Here is a tiny trained network, its code and every weight. The questions are about switching its units off for an input and a target symbol, where a switched-off unit gives its printed mean instead of its output.

import numpy as np


def w(rows, s, z=0):
    codes = np.array(rows[::2]) - 128.0
    scale = np.full(codes.shape[1], s)
    scale[-1] = z or s
    return codes * scale


def f(y):
    return y / 2 * (1 + np.tanh(0.7978845608 * (y + 0.044715 * y**3)))


def softmax(a):
    e = np.exp(a - a.max(-1, keepdims=True))
    return e / e.sum(-1, keepdims=True)


def log_softmax(a):
    a = a - a.max(-1, keepdims=True)
    return a - np.log(np.exp(a).sum(-1, keepdims=True))


def net(x, mask):
    ids = ['αβεζλσφψω'.index(c) for c in x.split()]
    T = len(ids)
    res = E[ids] + P[:T]
    u = 0
    for l in range(2):
        r = res
        for j in range(2):
            rows = slice(3 * j, 3 * j + 3)
            q, k, v = (r @ M[l][rows].T for M in (Q, K, V))
            z = softmax(np.where(np.tri(T) > 0, q @ k.T / 3**0.5, -1e9)) @ v
            o = O[l][rows]
            res = res + np.where(mask[u + j], z, o[:, -1]) @ o[:, :-1]
        u += 2
        y = f(res @ A[l][:, :-1].T + A[l][:, -1])
        res = res + np.where(mask[u : u + 8], y, B[l][:, -1]) @ B[l][:, :-1]
        u += 8
    return log_softmax(res[-1] @ U[:, :-1].T + U[:, -1])


Q, K, V, O, A, B = {}, {}, {}, {}, {}, {}
E = w([
[135,62,66,162,135,62,253,57,202,97,72],'α',
[149,43,69,176,172,76,45,166,164,199,115],'β',
[65,57,170,141,154,179,18,34,152,42,173],'ε',
[47,92,190,173,33,82,144,176,133,82,179],'ζ',
[219,188,178,191,112,99,125,70,48,178,135],'λ',
[69,46,33,83,68,229,143,94,49,172,105],'σ',
[63,192,166,66,225,188,190,61,191,148,210],'φ',
[153,152,138,97,107,191,180,239,177,226,166],'ψ',
[197,207,39,66,66,165,78,139,188,30,127],'ω',
],0.0041)
P = w([
[88,133,145,153,194,138,137,180,37,43,72],'0',
[181,92,116,156,47,126,100,36,244,212,195],'1',
[176,83,121,154,45,157,106,22,237,212,201],'2',
[161,83,115,128,27,136,106,48,210,197,208],'3',
[178,101,132,149,63,166,103,35,196,198,228],'4',
[164,97,110,144,55,155,92,43,203,175,247],'5',
[195,105,147,132,37,162,108,29,194,195,233],'6',
[168,109,130,162,93,134,95,61,175,180,216],'7',
],0.0016)
Q[0] = w([
[79,159,189,152,61,113,132,110,101,113,192],'0.h1',
[180,138,166,180,137,128,108,76,115,163,183],'0.h1',
[177,110,110,145,142,110,177,66,158,167,116],'0.h1',
[150,198,183,134,148,106,53,170,182,126,178],'0.h2',
[87,135,117,87,130,190,119,149,6,119,85],'0.h2',
[132,90,126,160,148,115,142,90,156,131,137],'0.h2',
],0.023)
K[0] = w([
[167,164,194,185,97,71,135,124,26,89,98],'0.h1',
[110,147,174,145,212,99,138,208,111,67,77],'0.h1',
[61,93,107,105,170,147,154,147,115,122,106],'0.h1',
[167,147,182,177,137,34,123,155,238,111,155],'0.h2',
[108,70,67,108,79,159,157,7,125,190,168],'0.h2',
[112,140,131,119,173,149,106,146,123,95,124],'0.h2',
],0.021)
V[0] = w([
[97,178,143,70,213,139,121,156,76,121,96],'0.h1',
[143,117,155,162,92,133,100,135,136,155,160],'0.h1',
[114,160,157,122,139,131,80,164,56,140,120],'0.h1',
[144,188,205,146,208,3,78,138,183,68,130],'0.h2',
[131,171,159,133,164,66,110,137,142,115,129],'0.h2',
[113,134,110,133,135,152,149,122,118,153,139],'0.h2',
],0.0068)
O[0] = w([
[139,188,105,128,224,169,126,126,67,106,140,11],'0.h1',
[162,131,162,126,74,115,105,112,137,149,155,201],'0.h1',
[149,162,143,155,137,147,97,119,61,133,156,125],'0.h1',
[168,181,143,165,210,4,135,156,193,54,124,67],'0.h2',
[149,159,143,130,165,70,145,140,156,96,113,97],'0.h2',
[109,121,133,117,120,148,138,115,124,153,150,129],'0.h2',
],0.0038,0.0012)
A[0] = w([
[122,91,125,107,92,204,142,171,115,189,124,164],'0.n1',
[139,96,109,132,161,76,254,73,208,117,98,149],'0.n2',
[124,177,168,112,166,184,173,161,186,182,184,203],'0.n3',
[183,185,70,111,69,148,96,135,185,72,153,201],'0.n4',
[71,88,170,112,147,180,82,42,145,77,192,252],'0.n5',
[56,117,186,149,36,76,155,192,133,96,177,168],'0.n6',
[144,69,84,168,144,98,51,151,176,189,131,210],'0.n7',
[221,177,174,186,113,101,114,70,44,162,156,206],'0.n8',
],0.014,0.0014)
B[0] = w([
[115,101,58,122,69,128,166,152,67,183,109,178],'0.n1',
[89,129,49,176,93,27,188,61,182,123,144,140],'0.n2',
[88,186,138,56,188,121,178,178,166,194,179,155],'0.n3',
[177,179,101,16,71,130,98,127,182,87,57,181],'0.n4',
[56,144,156,187,129,178,37,29,173,123,95,188],'0.n5',
[50,63,174,117,78,125,154,194,176,127,59,170],'0.n6',
[175,1,116,101,160,103,67,133,144,172,120,213],'0.n7',
[180,140,231,158,88,125,173,102,139,209,75,255],'0.n8',
],0.0092,0.005)
Q[1] = w([
[119,99,110,123,95,142,149,89,180,196,114],'1.h1',
[108,106,114,114,95,138,141,91,203,198,95],'1.h1',
[144,149,152,170,161,99,127,190,5,22,174],'1.h1',
[155,105,114,99,67,144,153,47,247,234,68],'1.h2',
[133,137,153,145,127,104,131,144,107,92,122],'1.h2',
[117,131,132,132,112,126,139,127,110,140,134],'1.h2',
],0.021)
K[1] = w([
[149,172,135,146,153,124,133,151,95,86,115],'1.h1',
[129,139,126,150,179,122,110,163,80,91,138],'1.h1',
[133,113,122,88,78,137,118,94,203,208,132],'1.h1',
[122,158,130,191,189,123,152,188,2,34,115],'1.h2',
[122,113,126,86,84,147,118,134,154,172,116],'1.h2',
[151,138,120,122,111,116,138,115,152,152,141],'1.h2',
],0.018)
V[1] = w([
[155,169,84,74,201,116,167,152,149,171,190],'1.h1',
[125,173,176,101,175,180,67,141,139,133,157],'1.h1',
[126,126,128,161,181,98,103,7,170,99,117],'1.h1',
[145,143,189,135,95,81,139,190,190,115,115],'1.h2',
[120,20,165,172,212,91,97,176,120,187,153],'1.h2',
[167,158,157,155,148,132,173,85,88,194,122],'1.h2',
],0.012)
O[1] = w([
[135,74,192,50,88,161,141,26,66,169,190,2],'1.h1',
[100,112,106,22,134,168,84,120,128,78,125,60],'1.h1',
[120,183,177,106,178,32,77,133,48,106,61,71],'1.h1',
[118,122,177,138,129,247,110,207,153,182,109,176],'1.h2',
[137,137,134,148,56,63,20,190,98,148,254,131],'1.h2',
[85,69,204,126,69,88,172,150,108,43,121,229],'1.h2',
],0.0054,0.0082)
A[1] = w([
[113,92,153,37,133,91,170,99,49,139,132,32],'1.n1',
[83,103,101,133,137,137,131,132,96,47,125,81],'1.n2',
[182,154,89,105,112,120,123,101,161,198,144,236],'1.n3',
[189,12,101,128,219,168,155,130,156,117,49,80],'1.n4',
[104,117,109,3,132,69,222,194,78,175,147,122],'1.n5',
[138,122,97,153,138,134,86,46,87,136,115,146],'1.n6',
[66,210,181,134,201,126,166,141,174,69,255,8],'1.n7',
[87,162,78,151,148,83,99,160,44,132,31,184],'1.n8',
],0.0073,0.0015)
B[1] = w([
[122,147,163,247,180,164,63,109,170,82,118,130],'1.n1',
[86,114,86,105,150,164,112,75,148,108,138,147],'1.n2',
[200,172,91,105,214,125,170,97,46,98,157,246],'1.n3',
[43,173,169,79,102,11,76,181,51,175,206,255],'1.n4',
[139,125,81,250,212,198,86,200,208,119,127,150],'1.n5',
[155,138,123,134,176,131,133,64,86,113,164,168],'1.n6',
[1,143,127,4,116,94,150,137,59,192,83,137],'1.n7',
[238,100,148,87,31,232,170,127,136,117,160,186],'1.n8',
],0.0058,0.0066)
U = w([
[46,74,195,137,52,116,136,189,170,97,59,250],'α',
[207,192,88,3,100,152,95,142,167,32,83,102],'β',
[143,88,117,104,119,35,26,160,52,162,203,139],'ε',
[27,209,122,47,185,126,158,110,104,169,117,116],'ζ',
[217,187,231,184,123,117,198,102,80,183,99,161],'λ',
[105,126,22,192,131,34,215,61,166,76,139,94],'σ',
[146,161,68,176,202,180,127,218,187,169,148,89],'φ',
[95,133,160,186,210,179,24,29,148,62,112,71],'ψ',
[127,60,63,106,57,240,170,89,69,157,171,65],'ω',
],0.0027,0.0015)

Each question gives the input, a string of symbols that net reads in full, and the target symbol t.
The units are the heads (3 rows each of Q, K, V and O) and the neurons (one row each of A and B). Each row of codes is followed by its name. A weight is (code - 128) times the scale printed after its matrix; where a second scale follows, it is the last column's (O, A, B and U).
mask holds one flag per unit, layer by layer, with each layer's heads first. A switched-off unit (its flag False) gives its mean, the last column of its rows in O or B, instead of its output. The means were averaged over made-up inputs and are rounded, as every weight is.
A unit's drop is (log p(t) with every unit on - log p(t) with that unit switched off) / (log p(t) with every unit on - log p(t) with every unit switched off).
The circuit of an input: a set's keep is (log p(t) with only the set's units on - log p(t) with every unit switched off) / (log p(t) with every unit on - log p(t) with every unit switched off). Starting from the 12 units with the biggest drops (on a tie, the unit counted first), units are removed one at a time, each time the one whose removal leaves the highest keep (on an exact tie, the one counted first), for as long as the keep stays at least 0.8.
circuit, biggest first: the units of the circuit, biggest drop first
unit that matters most: the unit with the biggest drop
k most important neurons: the k neurons with the biggest drops, biggest first
k most important neurons of layer l: the k neurons of layer l with the biggest drops, biggest first
heads that matter: for each layer, one digit per head in row order, 1 if its drop is at least 0.15 and else 0, layers parted by /
input α ζ σ, target λ: 2 most important neurons => [0.n2, 0.n6]
input σ λ ψ α β β ζ, target σ: heads that matter => 01 / 11
input ψ ε φ ε λ λ λ ζ, target ω: heads that matter => 00 / 10
input ψ λ λ σ β λ, target ω: circuit, biggest first => [1.h1, 0.n8, 0.n3, 0.n5]
input β λ β, target ε: circuit, biggest first => [0.n7, 0.n8, 1.h2]
input β λ ζ ζ, target ε: 3 most important neurons of layer 0 => [0.n8, 0.n7, 0.n4]
input ω ζ λ, target ζ: unit that matters most => 1.h2
input β λ β σ λ ζ ε, target ε: 3 most important neurons => [0.n8, 0.n7, 0.n4]
input ω ζ σ λ ε ε, target ψ: 2 most important neurons => [0.n5, 1.n6]
input ε λ ω α ε ε σ, target β: heads that matter => 00 / 10
input β β ω, target ε: circuit, biggest first => [1.h2, 0.n7, 0.n4]
input ζ ψ β σ, target ω: circuit, biggest first => [0.n1, 0.h2]
input ψ β ψ λ σ α ψ ω, target ω: 3 most important neurons => [0.n8, 0.n3, 0.n4]
input ζ ω β λ β, target φ: unit that matters most => 0.n6
input β λ λ ψ ω, target ε: circuit, biggest first => [1.h2, 0.n8, 0.n7, 0.n4]
input ζ λ α λ ε, target φ: 2 most important neurons => [0.n6, 0.n8]
input φ φ β λ, target ψ: 4 most important neurons => [1.n1, 0.n3, 0.n8, 0.n7]
input ω β λ ω ζ φ σ, target ζ: 2 most important neurons => [0.n8, 0.n7]
input λ ζ λ β ζ φ, target ζ: 2 most important neurons of layer 0 => [0.n3, 0.n7]
input β ψ β β λ λ, target ε: circuit, biggest first => [1.h2, 0.n8, 0.n7, 0.n4]
input β ζ σ λ ζ ψ φ, target ε: 3 most important neurons => [0.n8, 0.n7, 0.n4]
input λ σ β ζ ω φ α, target σ: circuit, biggest first => [0.n2]
input φ λ ζ ω, target ψ: 2 most important neurons of layer 0 => [0.n8, 0.n3]
input φ ψ λ ζ β β φ, target ζ: 3 most important neurons => [1.n7, 0.n3, 0.n5]
input ε ζ λ, target β: 2 most important neurons => [0.n5, 1.n8]
input ω β ζ λ β ω, target ζ: 2 most important neurons of layer 0 => [0.n8, 0.n7]
input σ α λ φ λ λ λ, target σ: unit that matters most => 1.h2
input φ λ β β α β φ, target ψ: 4 most important neurons => [0.n8, 1.n1, 0.n7, 0.n6]
input λ ε β λ λ ζ λ ω, target β: 2 most important neurons of layer 0 => [0.n4, 0.n1]
